Here is a tiny trained network, its code and every weight. The questions are about switching its units off for an input and a target symbol, where a switched-off unit gives its printed mean instead of its output.

import numpy as np


def w(rows, s, z=0):
    codes = np.array(rows[::2]) - 128.0
    scale = np.full(codes.shape[1], s)
    scale[-1] = z or s
    return codes * scale


def norm(h):
    return h / np.sqrt((h * h).mean(-1, keepdims=True) + 1e-5)


def f(y):
    return np.maximum(y, 0)


def softmax(a):
    e = np.exp(a - a.max(-1, keepdims=True))
    return e / e.sum(-1, keepdims=True)


def log_softmax(a):
    a = a - a.max(-1, keepdims=True)
    return a - np.log(np.exp(a).sum(-1, keepdims=True))


def net(x, mask):
    ids = ['ΛΞΦαβγζητψω'.index(c) for c in x.split()]
    T = len(ids)
    res = E[ids] + P[:T]
    u = 0
    for l in range(3):
        q, k, v = (norm(res) @ M[l].T for M in (Q, K, V))
        z = softmax(np.where(np.tri(T) > 0, q @ k.T / 4**0.5, -1e9)) @ v
        res = res + np.where(mask[u], z, O[l][:, -1]) @ O[l][:, :-1]
        u += 1
        y = f(norm(res) @ A[l][:, :-1].T + A[l][:, -1])
        res = res + np.where(mask[u : u + 12], y, B[l][:, -1]) @ B[l][:, :-1]
        u += 12
    return log_softmax(norm(res)[-1] @ U[:, :-1].T + U[:, -1])


Q, K, V, O, A, B = {}, {}, {}, {}, {}, {}
E = w([
[137,166,157,157],'Λ',
[93,86,156,73],'Ξ',
[113,163,69,155],'Φ',
[148,252,145,114],'α',
[142,100,144,159],'β',
[126,107,162,163],'γ',
[95,95,155,77],'ζ',
[104,76,133,63],'η',
[78,103,177,86],'τ',
[97,89,150,75],'ψ',
[125,110,165,166],'ω',
],0.0022)
P = w([
[254,116,86,127],'0',
[37,212,215,154],'1',
[35,194,192,146],'2',
[43,183,181,134],'3',
[46,174,168,128],'4',
[55,165,158,121],'5',
[65,159,148,114],'6',
[65,144,136,109],'7',
[67,141,131,107],'8',
[73,134,122,98],'9',
[74,125,116,97],'10',
[79,121,110,88],'11',
],0.00097)
Q[0] = w([
[143,177,81,199],'0.h0',
[167,174,84,231],'0.h0',
[17,115,156,3],'0.h0',
[206,89,154,197],'0.h0',
],0.0052)
K[0] = w([
[89,159,111,144],'0.h0',
[36,180,109,153],'0.h0',
[254,90,103,110],'0.h0',
[91,118,154,127],'0.h0',
],0.0083)
V[0] = w([
[176,67,84,197],'0.h0',
[145,111,5,102],'0.h0',
[44,199,49,174],'0.h0',
[155,96,204,86],'0.h0',
],0.0021)
O[0] = w([
[4,109,86,138,1],'0.h0',
[114,135,57,230,10],'0.h0',
[210,57,115,120,93],'0.h0',
[72,209,179,121,197],'0.h0',
],0.0024,0.00051)
A[0] = w([
[108,144,80,96,136],'0.n0',
[113,191,97,191,101],'0.n1',
[127,43,114,92,199],'0.n2',
[154,51,98,150,7],'0.n3',
[87,183,189,120,112],'0.n4',
[153,112,210,213,46],'0.n5',
[158,101,188,154,140],'0.n6',
[98,186,85,165,98],'0.n7',
[110,138,157,255,2],'0.n8',
[163,117,109,114,96],'0.n9',
[137,182,188,93,102],'0.n10',
[154,102,102,73,124],'0.n11',
],0.0028,0.00088)
B[0] = w([
[129,129,166,170,169],'0.n0',
[168,105,170,103,176],'0.n1',
[86,141,165,159,176],'0.n2',
[83,187,182,129,136],'0.n3',
[171,101,77,128,251],'0.n4',
[166,142,192,202,176],'0.n5',
[124,131,188,196,172],'0.n6',
[173,83,188,105,174],'0.n7',
[250,164,199,38,148],'0.n8',
[139,147,116,159,135],'0.n9',
[133,72,84,154,225],'0.n10',
[117,139,140,171,144],'0.n11',
],0.0024,0.0018)
Q[1] = w([
[58,109,150,113],'1.h0',
[205,138,120,157],'1.h0',
[65,117,130,104],'1.h0',
[255,159,124,160],'1.h0',
],0.0049)
K[1] = w([
[41,93,153,62],'1.h0',
[192,168,101,204],'1.h0',
[80,114,155,78],'1.h0',
[252,173,97,237],'1.h0',
],0.0041)
V[1] = w([
[126,53,37,93],'1.h0',
[142,50,43,50],'1.h0',
[105,9,167,177],'1.h0',
[133,25,19,153],'1.h0',
],0.0014)
O[1] = w([
[172,178,66,118,38],'1.h0',
[187,170,50,81,53],'1.h0',
[168,83,62,244,148],'1.h0',
[116,212,7,177,2],'1.h0',
],0.0014,0.00088)
A[1] = w([
[113,178,162,87,165],'1.n0',
[249,136,216,177,107],'1.n1',
[129,219,104,220,90],'1.n2',
[229,168,77,98,98],'1.n3',
[110,191,58,154,78],'1.n4',
[116,57,190,107,173],'1.n5',
[200,149,151,168,10],'1.n6',
[207,60,87,138,41],'1.n7',
[141,253,83,248,78],'1.n8',
[100,215,214,181,112],'1.n9',
[46,137,215,206,2],'1.n10',
[247,55,192,81,187],'1.n11',
],0.0022,0.0009)
B[1] = w([
[196,122,135,142,179],'1.n0',
[123,176,99,239,250],'1.n1',
[180,103,190,85,141],'1.n2',
[21,108,180,165,160],'1.n3',
[181,208,210,124,133],'1.n4',
[186,203,162,177,229],'1.n5',
[55,149,76,162,159],'1.n6',
[56,125,147,141,147],'1.n7',
[201,87,225,33,147],'1.n8',
[227,81,56,97,198],'1.n9',
[128,145,2,126,196],'1.n10',
[108,182,138,219,243],'1.n11',
],0.0021)
Q[2] = w([
[24,117,180,81],'2.h0',
[254,150,80,179],'2.h0',
[111,102,103,51],'2.h0',
[169,148,120,192],'2.h0',
],0.0072)
K[2] = w([
[124,113,46,71],'2.h0',
[138,173,253,205],'2.h0',
[111,39,165,52],'2.h0',
[147,173,150,210],'2.h0',
],0.0065)
V[2] = w([
[124,142,142,74],'2.h0',
[84,163,89,198],'2.h0',
[108,251,84,105],'2.h0',
[129,236,167,195],'2.h0',
],0.0026)
O[2] = w([
[105,190,110,130,108],'2.h0',
[162,40,67,109,171],'2.h0',
[190,188,7,9,153],'2.h0',
[112,45,128,18,251],'2.h0',
],0.0019,0.0021)
A[2] = w([
[22,95,122,113,130],'2.n0',
[65,20,31,152,21],'2.n1',
[171,153,3,169,187],'2.n2',
[75,154,129,229,69],'2.n3',
[61,210,155,128,100],'2.n4',
[68,71,179,157,28],'2.n5',
[85,92,142,181,102],'2.n6',
[195,43,164,61,2],'2.n7',
[114,119,108,165,110],'2.n8',
[169,227,140,63,136],'2.n9',
[132,251,90,149,165],'2.n10',
[164,94,214,179,105],'2.n11',
],0.0028,0.002)
B[2] = w([
[223,201,122,150,215],'2.n0',
[225,151,67,127,158],'2.n1',
[88,200,227,134,187],'2.n2',
[118,55,126,51,186],'2.n3',
[177,140,144,215,191],'2.n4',
[234,61,30,132,159],'2.n5',
[118,56,75,115,187],'2.n6',
[245,108,198,16,144],'2.n7',
[112,105,113,97,151],'2.n8',
[31,2,111,142,212],'2.n9',
[153,12,123,139,211],'2.n10',
[106,216,79,105,255],'2.n11',
],0.0023,0.0017)
U = w([
[235,173,190,222,182],'Λ',
[44,44,139,240,243],'Ξ',
[223,48,7,143,154],'Φ',
[232,84,191,16,151],'α',
[112,197,55,124,137],'β',
[81,205,138,113,87],'γ',
[51,102,120,79,71],'ζ',
[171,188,66,72,1],'η',
[45,131,249,87,66],'τ',
[55,103,66,55,132],'ψ',
[84,199,144,113,76],'ω',
],0.011,0.0016)

Each question gives the input, a string of symbols that net reads in full, and the target symbol t.
The units are the heads (4 rows each of Q, K, V and O) and the neurons (one row each of A and B). Each row of codes is followed by its name. A weight is (code - 128) times the scale printed after its matrix; where a second scale follows, it is the last column's (O, A, B and U).
mask holds one flag per unit, layer by layer, with each layer's heads first. A switched-off unit (its flag False) gives its mean, the last column of its rows in O or B, instead of its output. The means were averaged over made-up inputs and are rounded, as every weight is.
A unit's drop is (log p(t) with every unit on - log p(t) with that unit switched off) / (log p(t) with every unit on - log p(t) with every unit switched off).
The circuit of an input: a set's keep is (log p(t) with only the set's units on - log p(t) with every unit switched off) / (log p(t) with every unit on - log p(t) with every unit switched off). Starting from the 12 units with the biggest drops (on a tie, the unit counted first), units are removed one at a time, each time the one whose removal leaves the highest keep (on an exact tie, the one counted first), for as long as the keep stays at least 0.8.
units of the circuit, in order: the units of the circuit, biggest drop first
unit that matters most: the unit with the biggest drop
k most important neurons: the k neurons with the biggest drops, biggest first
k most important neurons of layer l: the k neurons of layer l with the biggest drops, biggest first
input Ξ Φ Ξ Φ ζ ω Φ Φ, target α: unit that matters most	1.h0
input Φ Λ ω γ α ψ τ ω β τ τ β, target Ξ: units of the circuit, in order	(2.n0 2.h0 1.h0)
input Φ ω Ξ ψ ζ Φ η, target Φ: units of the circuit, in order	(0.h0 2.n1)
input Φ α β Ξ τ ψ Φ Λ Ξ β η, target Φ: units of the circuit, in order	(0.h0 1.h0)
input Ξ Ξ Λ Φ Ξ Ξ Φ Φ Φ Ξ, target Ξ: 3 most important neurons of layer 2	(2.n9 2.n10 2.n4)
input ψ Ξ τ Φ ω ω ζ, target ψ: 2 most important neurons	(0.n4 0.n10)
input Ξ Λ τ Φ Λ Φ ζ Ξ η, target Ξ: 4 most important neurons	(1.n1 1.n11 1.n5 0.n4)
input Λ α γ α ζ ψ Λ τ Φ τ, target Λ: 2 most important neurons	(2.n0 2.n4)
input Φ Φ Ξ Ξ α Ξ ω ψ Φ Φ Λ Ξ, target Φ: units of the circuit, in order	(0.h0 1.h0)
input η Φ Φ Ξ Ξ ω Φ Φ ψ Ξ, target η: 2 most important neurons	(2.n0 1.n10)
input ψ Φ η, target ψ: 3 most important neurons	(0.n4 0.n10 2.n9)
input Λ ζ τ η τ Ξ Φ, target Λ: 2 most important neurons	(0.n4 0.n10)
input Λ ω Φ Φ Φ Ξ Φ Ξ Φ ζ Φ Ξ, target Λ: 3 most important neurons of layer 2	(2.n0 2.n9 2.n5)
input τ Ξ Φ τ ψ Λ Ξ, target τ: units of the circuit, in order	(0.h0)
input ψ Ξ Ξ, target ψ: 2 most important neurons of layer 1	(1.n4 1.n9)
input ω Φ Φ ψ Λ Φ, target Φ: 3 most important neurons of layer 0	(0.n7 0.n1 0.n5)
input Ξ β Φ Ξ τ ζ Φ ω γ η α τ, target Ξ: 2 most important neurons of layer 0	(0.n4 0.n5)
input β α γ ψ α β τ, target β: 2 most important neurons	(2.n0 1.n10)
input Ξ γ η, target Ξ: 4 most important neurons of layer 0	(0.n5 0.n10 0.n4 0.n7)
input Φ ψ τ Φ Λ Φ, target Φ: units of the circuit, in order	(0.h0)
input Λ ψ ζ ψ η β Λ ω Λ ω Ξ, target Λ: 3 most important neurons	(2.n0 1.n1 1.n11)
input Ξ ζ Ξ τ ψ Ξ Φ τ, target Ξ: 2 most important neurons of layer 0	(0.n5 0.n4)
input Ξ Φ Φ Ξ, target Ξ: 4 most important neurons	(1.n1 1.n11 0.n5 1.n5)
input ψ Ξ ζ Φ α ω ω ζ τ τ ψ, target ψ: 3 most important neurons of layer 0	(0.n4 0.n10 0.n8)
input γ Ξ β τ Φ, target Λ: 2 most important neurons	(0.n10 2.n9)
input Ξ Λ Φ Ξ ζ, target Ξ: 4 most important neurons	(1.n1 1.n11 0.n5 1.n5)
input Λ α τ γ η τ, target Λ: most important neuron	(2.n0)
